Below is a small trained network, with its code and all its weights. Each question gives an input and a target symbol and asks what happens when units are switched off, that is, made to give their printed mean instead of their output.

import numpy as np


def w(rows, s, z=0):
    codes = np.array(rows[::2]) - 128.0
    scale = np.full(codes.shape[1], s)
    scale[-1] = z or s
    return codes * scale


def f(y):
    return y / 2 * (1 + np.tanh(0.7978845608 * (y + 0.044715 * y**3)))


def softmax(a):
    e = np.exp(a - a.max(-1, keepdims=True))
    return e / e.sum(-1, keepdims=True)


def log_softmax(a):
    a = a - a.max(-1, keepdims=True)
    return a - np.log(np.exp(a).sum(-1, keepdims=True))


def net(x, mask):
    ids = ['ΣΨαβδεζηλξπτφω'.index(c) for c in x.split()]
    T = len(ids)
    res = E[ids] + P[:T]
    u = 0
    for l in range(2):
        q, k, v = (res @ M[l].T for M in (Q, K, V))
        z = softmax(np.where(np.tri(T) > 0, q @ k.T / 2**0.5, -1e9)) @ v
        res = res + np.where(mask[u], z, O[l][:, -1]) @ O[l][:, :-1]
        u += 1
        y = f(res @ A[l][:, :-1].T + A[l][:, -1])
        res = res + np.where(mask[u : u + 16], y, B[l][:, -1]) @ B[l][:, :-1]
        u += 16
    return log_softmax(res[-1] @ U[:, :-1].T + U[:, -1])


Q, K, V, O, A, B = {}, {}, {}, {}, {}, {}
E = w([
[119,78,109,125,157,200,138],'Σ',
[127,43,143,103,195,147,73],'Ψ',
[178,179,94,84,81,104,96],'α',
[146,214,118,118,44,154,132],'β',
[61,76,137,78,172,167,183],'δ',
[132,88,149,138,170,206,80],'ε',
[190,94,87,129,78,78,65],'ζ',
[91,130,128,130,137,235,160],'η',
[61,56,183,72,212,156,126],'λ',
[127,175,185,95,99,98,77],'ξ',
[112,164,146,28,116,47,121],'π',
[120,136,170,156,157,253,100],'τ',
[132,130,110,140,62,102,128],'φ',
[152,76,167,76,131,23,37],'ω',
],0.0062)
P = w([
[79,177,62,129,205,139,48],'0',
[159,104,136,81,131,176,124],'1',
[176,154,155,165,181,127,254],'2',
[28,160,80,109,118,128,110],'3',
[168,81,158,72,73,162,116],'4',
[191,157,165,177,147,102,233],'5',
[37,154,97,114,65,113,105],'6',
[180,54,181,51,12,151,118],'7',
[189,151,157,168,172,120,246],'8',
[56,170,87,89,27,99,107],'9',
],0.0073)
Q[0] = w([
[242,29,252,22,47,217,168],'L0H0',
[55,152,75,13,44,167,17],'L0H0',
],0.029)
K[0] = w([
[145,194,136,160,48,15,116],'L0H0',
[159,81,188,71,3,124,128],'L0H0',
],0.038)
V[0] = w([
[92,178,251,97,153,123,107],'L0H0',
[91,69,160,214,132,179,115],'L0H0',
],0.024)
O[0] = w([
[185,79,4,108,150,148,179,254],'L0H0',
[190,191,130,61,107,77,137,128],'L0H0',
],0.014,0.0026)
A[0] = w([
[95,159,123,118,124,100,111,84],'L0N0',
[67,85,133,115,145,11,203,35],'L0N1',
[113,138,77,183,155,68,155,71],'L0N2',
[54,165,113,139,102,100,230,45],'L0N3',
[125,137,87,203,120,30,118,12],'L0N4',
[165,100,125,159,166,54,59,61],'L0N5',
[180,138,156,161,143,90,146,35],'L0N6',
[52,121,86,156,115,113,81,52],'L0N7',
[102,169,99,195,116,92,138,49],'L0N8',
[158,138,185,138,147,120,154,77],'L0N9',
[151,147,136,96,130,94,111,54],'L0N10',
[185,90,160,106,167,144,63,42],'L0N11',
[139,144,151,188,165,100,177,116],'L0N12',
[121,126,157,140,112,139,103,2],'L0N13',
[123,123,97,172,93,92,114,148],'L0N14',
[176,120,141,158,147,104,163,95],'L0N15',
],0.012,0.0076)
B[0] = w([
[107,112,121,146,154,157,131,73],'L0N0',
[149,154,117,160,91,174,127,30],'L0N1',
[106,96,134,142,170,202,121,112],'L0N2',
[151,113,137,133,147,115,88,50],'L0N3',
[124,125,99,123,50,97,116,20],'L0N4',
[136,114,157,118,162,123,117,14],'L0N5',
[111,131,130,132,146,179,157,63],'L0N6',
[159,158,142,4,163,178,128,207],'L0N7',
[145,124,101,145,100,128,139,2],'L0N8',
[172,152,136,121,146,109,158,121],'L0N9',
[125,96,122,146,155,142,128,158],'L0N10',
[139,129,88,99,88,118,92,79],'L0N11',
[169,116,155,126,162,107,162,184],'L0N12',
[174,139,184,74,195,164,159,53],'L0N13',
[113,118,150,111,166,169,138,169],'L0N14',
[169,133,126,114,161,129,168,175],'L0N15',
],0.024,0.00094)
Q[1] = w([
[120,121,108,90,64,153,69],'L1H0',
[215,187,148,254,205,93,230],'L1H0',
],0.051)
K[1] = w([
[125,61,133,121,44,149,147],'L1H0',
[93,236,49,161,255,87,86],'L1H0',
],0.037)
V[1] = w([
[17,143,123,84,151,67,249],'L1H0',
[127,14,148,81,190,31,73],'L1H0',
],0.016)
O[1] = w([
[92,99,145,113,2,136,205,43],'L1H0',
[44,195,114,156,160,150,204,254],'L1H0',
],0.0077,0.0086)
A[1] = w([
[170,84,28,170,100,89,147,118],'L1N0',
[195,91,124,98,44,64,68,165],'L1N1',
[221,144,182,105,109,101,124,41],'L1N2',
[132,61,178,164,95,163,141,142],'L1N3',
[86,66,2,131,84,109,86,132],'L1N4',
[72,96,79,202,75,82,52,170],'L1N5',
[123,137,85,66,53,63,36,177],'L1N6',
[75,152,219,131,116,105,65,29],'L1N7',
[232,112,115,108,128,106,97,6],'L1N8',
[149,66,123,88,70,151,49,78],'L1N9',
[215,100,127,108,44,145,91,2],'L1N10',
[198,134,98,21,133,132,143,64],'L1N11',
[57,91,86,136,121,145,79,83],'L1N12',
[143,116,122,57,41,56,163,150],'L1N13',
[35,124,171,121,79,171,23,80],'L1N14',
[158,90,176,125,54,64,189,65],'L1N15',
],0.012,0.009)
B[1] = w([
[105,113,99,65,110,107,184,197],'L1N0',
[164,176,133,115,1,106,139,158],'L1N1',
[114,51,162,145,124,145,138,154],'L1N2',
[144,145,95,134,151,121,63,168],'L1N3',
[160,178,183,175,192,143,106,254],'L1N4',
[84,111,66,157,87,58,119,206],'L1N5',
[120,61,143,73,155,139,116,216],'L1N6',
[86,174,69,141,97,172,89,159],'L1N7',
[126,175,33,144,140,177,140,150],'L1N8',
[68,145,165,116,156,150,163,146],'L1N9',
[146,75,191,213,201,187,97,128],'L1N10',
[121,129,137,179,68,98,85,202],'L1N11',
[132,143,156,97,41,163,137,204],'L1N12',
[84,121,94,150,198,138,179,176],'L1N13',
[191,91,110,160,158,115,168,193],'L1N14',
[137,163,158,73,80,186,82,167],'L1N15',
],0.027,0.0079)
U = w([
[94,38,205,141,128,163,147,135],'Σ',
[239,228,137,96,157,77,215,193],'Ψ',
[149,97,140,91,207,96,33,255],'α',
[230,173,88,56,80,117,103,163],'β',
[53,143,90,55,115,192,143,68],'δ',
[234,104,173,235,114,77,130,209],'ε',
[2,233,145,167,86,86,73,86],'ζ',
[116,103,115,142,59,188,129,63],'η',
[136,96,128,73,70,70,215,155],'λ',
[244,49,76,91,154,176,190,136],'ξ',
[145,124,55,157,159,207,84,32],'π',
[100,62,36,150,97,137,116,39],'τ',
[169,175,175,125,123,179,69,153],'φ',
[47,63,129,200,188,159,189,3],'ω',
],0.0047,0.0042)

Each question gives the input, a string of symbols that net reads in full, and the target symbol t.
The units are the heads (2 rows each of Q, K, V and O) and the neurons (one row each of A and B). Each row of codes is followed by its name. A weight is (code - 128) times the scale printed after its matrix; where a second scale follows, it is the last column's (O, A, B and U).
mask holds one flag per unit, layer by layer, with each layer's heads first. A switched-off unit (its flag False) gives its mean, the last column of its rows in O or B, instead of its output. The means were averaged over made-up inputs and are rounded, as every weight is.
A unit's drop is (log p(t) with every unit on - log p(t) with that unit switched off) / (log p(t) with every unit on - log p(t) with every unit switched off).
The circuit of an input: a set's keep is (log p(t) with only the set's units on - log p(t) with every unit switched off) / (log p(t) with every unit on - log p(t) with every unit switched off). Starting from the 12 units with the biggest drops (on a tie, the unit counted first), units are removed one at a time, each time the one whose removal leaves the highest keep (on an exact tie, the one counted first), for as long as the keep stays at least 0.8.
units of the circuit, in order: the units of the circuit, biggest drop first
most important unit: the unit with the biggest drop
k most important neurons: the k neurons with the biggest drops, biggest first
top k neurons in layer l: the k neurons of layer l with the biggest drops, biggest first
input ξ ω δ η, target δ: units of the circuit, in order : [L1H0, L0N7, L0H0, L1N4]
input ξ φ Ψ δ Ψ Ψ α, target ζ: 2 most important neurons : [L0N7, L1N14]
input ε φ ζ Ψ λ ε ε ε, target π: units of the circuit, in order : [L0H0, L1N7, L1N14]
input ξ η ε τ λ η Σ Ψ, target Ψ: most important unit : L1N4
input ε λ ζ ε λ α φ δ, target τ: top 2 neurons in layer 1 : [L1N14, L1N5]
input φ τ Ψ ξ Ψ ε β, target ζ: units of the circuit, in order : [L1N14, L1N6]
input δ ξ β ζ ε δ φ Σ, target τ: 4 most important neurons : [L1N14, L1N5, L1N7, L0N7]
input λ ε ξ φ ε φ φ λ β ω, target Ψ: units of the circuit, in order : [L0H0, L1N4, L1N0]
input ξ ζ ε ε Ψ η δ Ψ, target π: units of the circuit, in order : [L1N7, L0H0, L1N14]
input λ β Ψ π τ λ ε ε, target φ: 3 most important neurons : [L0N7, L1N4, L1N12]
input ω ε δ, target ω: units of the circuit, in order : [L1H0, L0H0, L0N5]
input Ψ Σ α ε ε, target ξ: units of the circuit, in order : [L0H0, L1N14, L0N7, L1N11]
input Σ ξ δ ε ω ε ε λ Ψ Ψ, target Ψ: 2 most important neurons : [L1N4, L0N7]
input β ε π Ψ ζ Ψ, target β: most important unit : L1H0
input ζ δ λ ξ δ δ, target ζ: units of the circuit, in order : [L0H0, L1N7]
input ε Ψ Ψ ζ, target ζ: units of the circuit, in order : [L0H0, L0N7, L1N14, L0N15]
input ξ φ ε ζ ε, target π: 3 most important neurons : [L1N7, L1N14, L0N13]
input λ Ψ ζ Ψ, target ζ: units of the circuit, in order : [L1N14, L1N6]
input η δ λ δ Ψ ε, target η: 3 most important neurons : [L1N15, L1N2, L1N1]
input Ψ Ψ λ Σ η ω Σ, target λ: 2 most important neurons : [L1N1, L1N6]
input Σ Ψ λ, target Σ: 2 most important neurons : [L1N2, L0N9]
input δ Ψ Σ, target δ: most important unit : L1H0
input λ ζ π, target λ: 2 most important neurons : [L1N0, L1N4]
